grid =
[[203 128 109 177 150 218 169 114 127 149]
 [110 194 130 172 140 136 137 140 193 119]
 [141 162 185 210 149 133 131 121 202 115]
 [158 137 185 199 161 118 115 131 189 133]
 [191 116 124 197 167  98  82 151 183 131]
 [180 141 130 171 142 216 180 114 130 143]
 [ 94 113 165 163 109 142 159 158  53 128]
 [182 113 125 165 156 106 102 158 157 136]
 [164 140 176  51 126 116 184 150 141 136]
 [100 111 156 167 106 140 145 175  70 122]
 [105 152 163  96 173 100 167 100  78 187]]
Indices start at 1.
(1, 1) = 203
(9, 10) = 136
(2, 9) = 193
(7, 1) = 94
(5, 2) = 116
(3, 5) = 149
(3, 10) = 115
(3, 6) = 133
(9, 7) = 184
(7, 10) = 128
(6, 2) = 141
(11, 3) = 163
(10, 2) = 111
(3, 9) = 202
(4, 10) = 133
(11, 1) = 105
(9, 9) = 141
(1, 7) = 169
(9, 5) = 126
(7, 6) = 142
(2, 2) = 194
(4, 2) = 137
(1, 4) = 177
(8, 1) = 182
(8, 7) = 102
(6, 4) = 171
(10, 4) = 167
(5, 1) = 191
(9, 4) = 51
(7, 9) = 53

W =
[[ -4  -7  -5 -12   1  -1  24 -16 -19 -38 -25  -5 -19  -4]
 [ -2  -5  -2  -8  -3   4  20  -6 -11 -28 -16  -8 -10   0]
 [ -5  -9  -6  -5 -18  16  19   8  -3 -22  -7 -25   2   9]
 [  0  -6  -1   3 -23  24  15  23   9  -6   7 -29  17  17]
 [-12  -6  -5 -12  -4  -7   5 -14 -15 -24 -16  -8 -16  -9]]
Rows and columns are counted from 1.
row 1 col 1: -4
row 2 col 7: 20
row 3 col 6: 16
row 5 col 2: -6
row 3 col 10: -22
row 5 col 8: -14
row 1 col 7: 24
row 1 col 14: -4
row 3 col 13: 2
row 3 col 5: -18
row 4 col 5: -23
row 2 col 14: 0
row 5 col 7: 5
row 1 col 13: -19
row 3 col 2: -9
row 4 col 3: -1
row 5 col 10: -24
row 3 col 12: -25
row 3 col 8: 8
row 2 col 13: -10
row 2 col 12: -8
row 3 col 7: 19
row 1 col 3: -5
row 1 col 6: -1
row 4 col 12: -29
row 2 col 11: -16
row 5 col 11: -16
row 1 col 8: -16
row 5 col 1: -12
row 3 col 11: -7
row 2 col 4: -8
row 3 col 4: -5
row 4 col 1: 0
row 3 col 14: 9

X =
-0.06   0.08   0.07  -0.03  -0.09   0.06   0.17  -0.08  -0.02  -0.11  -0.03  -0.08  -0.12  -0.09
 0.11   0.10   0.06   0.12   0.11   0.06   0.19   0.16   0.11   0.06   0.10   0.02   0.10   0.09
 0.09   0.04   0.06   0.11  -0.07   0.14   0.05  -0.07   0.13   0.04   0.10  -0.05  -0.04  -0.08
-0.01   0.18   0.06  -0.01   0.06  -0.02  -0.09  -0.20   0.01   0.13   0.03  -0.05   0.06   0.09
Indices start at 1.
(1, 1) = -0.06
(1, 14) = -0.09
(4, 1) = -0.01
(4, 8) = -0.20
(4, 6) = -0.02
(1, 7) = 0.17
(2, 7) = 0.19
(4, 14) = 0.09
(4, 3) = 0.06
(2, 3) = 0.06
(3, 13) = -0.04
(2, 8) = 0.16
(2, 6) = 0.06
(3, 12) = -0.05
(3, 9) = 0.13
(2, 10) = 0.06
(1, 9) = -0.02
(3, 2) = 0.04
(1, 13) = -0.12
(1, 10) = -0.11
(1, 12) = -0.08
(4, 10) = 0.13
(1, 6) = 0.06
(4, 5) = 0.06
(3, 10) = 0.04
(4, 9) = 0.01
(3, 7) = 0.05

m =
-1.43,0.48,0.51,-0.98,0.05,-1.08,0.02,1.59,-0.27,0.77,0.61,1.74
1.61,0.33,0.23,2.52,0.55,0.54,-0.21,-0.83,1.82,0.65,-1.61,1.01
1.23,0.90,-0.06,-0.09,-0.24,0.03,0.86,-1.31,0.68,-0.67,0.31,0.97
Rows and columns are counted from 1.
(1, 1): -1.43
(2, 5): 0.55
(1, 10): 0.77
(2, 6): 0.54
(1, 4): -0.98
(2, 9): 1.82
(1, 5): 0.05
(3, 12): 0.97
(2, 3): 0.23
(1, 12): 1.74
(2, 1): 1.61
(3, 4): -0.09
(3, 7): 0.86
(2, 10): 0.65
(3, 11): 0.31
(2, 7): -0.21
(3, 1): 1.23
(1, 3): 0.51
(1, 8): 1.59

M =
[[  91.47   31.70   40.53    6.43 -238.52]
 [  26.19    0.36   -2.65    1.25  196.81]
 [   9.76    0.11   26.24  137.14   99.91]
 [   7.16   -4.77   38.68  105.78  228.61]
 [  43.71   35.86   80.36   89.44  142.54]
 [  55.96  -91.17  164.94   78.26   83.51]
 [  10.18    1.06   27.73   39.67   71.77]]
Indices start at 1.
row 1 col 1 => 91.47
row 2 col 5 => 196.81
row 5 col 5 => 142.54
row 5 col 1 => 43.71
row 3 col 4 => 137.14
row 4 col 4 => 105.78
row 1 col 3 => 40.53
row 7 col 1 => 10.18
row 5 col 3 => 80.36
row 3 col 5 => 99.91
row 6 col 5 => 83.51
row 6 col 2 => -91.17
row 3 col 1 => 9.76
row 2 col 3 => -2.65
row 1 col 4 => 6.43
row 5 col 2 => 35.86
row 3 col 2 => 0.11
row 7 col 5 => 71.77
row 1 col 5 => -238.52
row 4 col 5 => 228.61
row 2 col 1 => 26.19

arr =
[[ 14  -4  -8  25 -22   3  -8 -31  11 -25 -22]
 [  1  11   7 -13 -42  -2   3 -25   8  -7  18]
 [ 20   3  -1 -18 -10 -11 -12   0  29 -16  -4]
 [  9  -3  -2 -20 -23 -20 -14  -8  19 -25 -14]
 [ -2  11  -3 -26 -38  20  -5 -11 -16 -15  17]
 [ -5   9   1   8 -43 -12 -10 -29   3  -4   0]
 [ -4   8   2   6 -43  -3  -1 -25  28 -15  -5]
 [ 11  -3 -17  13   8   9  23   5  22 -12  -8]
 [ 14  -7 -18  13   5 -24  18  -9   8  -8  18]
 [  5  -3  -4 -20 -26 -26   6 -17  21 -11  -9]]
Rows and columns are counted from 1.
(1, 1) -> 14
(9, 6) -> -24
(2, 1) -> 1
(8, 10) -> -12
(1, 7) -> -8
(2, 6) -> -2
(3, 2) -> 3
(6, 8) -> -29
(4, 4) -> -20
(10, 2) -> -3
(7, 1) -> -4
(8, 6) -> 9
(10, 4) -> -20
(8, 5) -> 8
(3, 7) -> -12
(4, 8) -> -8
(1, 9) -> 11
(8, 2) -> -3
(4, 7) -> -14
(3, 5) -> -10
(7, 3) -> 2
(9, 10) -> -8
(9, 7) -> 18
(6, 4) -> 8
(8, 9) -> 22
(7, 11) -> -5
(6, 10) -> -4
(9, 11) -> 18
(10, 1) -> 5
(7, 6) -> -3
(5, 11) -> 17
(7, 10) -> -15

A =
[[170 160 166 162 160 158 164 166 160 168 165 169 159]
 [ 23 215 106 115 170 242 235 149 170 109 134  82 243]
 [217  92 163 159 122  74  74 132 122 158 144 178  73]
 [156  87 126 122 103  77  80 111 102 125 116 136  77]
 [147  93 124 120 105  86  90 113 105 124 116 131  86]
 [218  83 160 151 113  64  72 131 113 159 141 178  63]
 [205 112 165 157 131  98 109 147 131 167 152 178  98]
 [225  72 159 150 106  50  58 126 106 157 137 179  50]
 [148  94 125 121 106  86  89 113 106 124 117 132  86]
 [147  93 124 121 106  86  88 112 106 123 116 131  86]
 [154  89 126 122 103  79  84 112 103 126 117 135  79]
 [153  89 125 122 104  80  82 111 104 124 116 134  80]
 [147  94 124 121 106  86  89 112 106 123 116 131  86]
 [ 34 209 109 120 169 233 223 147 169 111 134  86 234]
 [129 174 149 153 165 181 175 156 165 147 154 142 181]]
Indices start at 1.
(1, 1) = 170
(7, 13) = 98
(9, 13) = 86
(8, 10) = 157
(8, 12) = 179
(13, 1) = 147
(3, 9) = 122
(3, 6) = 74
(10, 4) = 121
(11, 2) = 89
(8, 13) = 50
(7, 9) = 131
(10, 5) = 106
(6, 13) = 63
(12, 3) = 125
(11, 1) = 154
(8, 5) = 106
(1, 6) = 158
(6, 4) = 151
(1, 3) = 166
(15, 6) = 181
(4, 2) = 87
(14, 10) = 111
(8, 2) = 72
(12, 11) = 116
(15, 8) = 156
(13, 4) = 121
(13, 6) = 86
(5, 7) = 90
(11, 9) = 103
(6, 3) = 160
(14, 4) = 120
(13, 11) = 116

a =
[[ -7   5   0   1  -2   5   4   1   4   1]
 [ -8   1  -6 -13   2  10   8 -12   3   2]
 [ -5 -11   2  10  -2  -5 -20  13  -3  -2]
 [ 22  -1 -18   3 -18  -2   2 -14  -5 -12]
 [-41   4   8  19   1   4  -6  22   9  10]
 [  9   7  23   9  -3  -2   0  17   6 -11]
 [ 10   8  31 -11   4   7   1   8  15 -20]
 [  3  12   3  -8 -12  14  17   0   7 -11]
 [-18  13 -17  22 -32  15  15   3   2  -4]]
Indices start at 1.
(1, 1): -7
(5, 6): 4
(6, 1): 9
(1, 6): 5
(1, 9): 4
(9, 8): 3
(6, 7): 0
(9, 6): 15
(5, 3): 8
(9, 5): -32
(7, 3): 31
(3, 10): -2
(9, 4): 22
(7, 8): 8
(9, 7): 15
(1, 8): 1
(5, 5): 1
(6, 4): 9
(9, 10): -4
(7, 10): -20
(2, 4): -13
(8, 5): -12
(7, 9): 15
(3, 2): -11
(4, 6): -2
(6, 2): 7
(4, 3): -18
(2, 1): -8
(8, 2): 12
(3, 3): 2
(7, 4): -11
(8, 4): -8
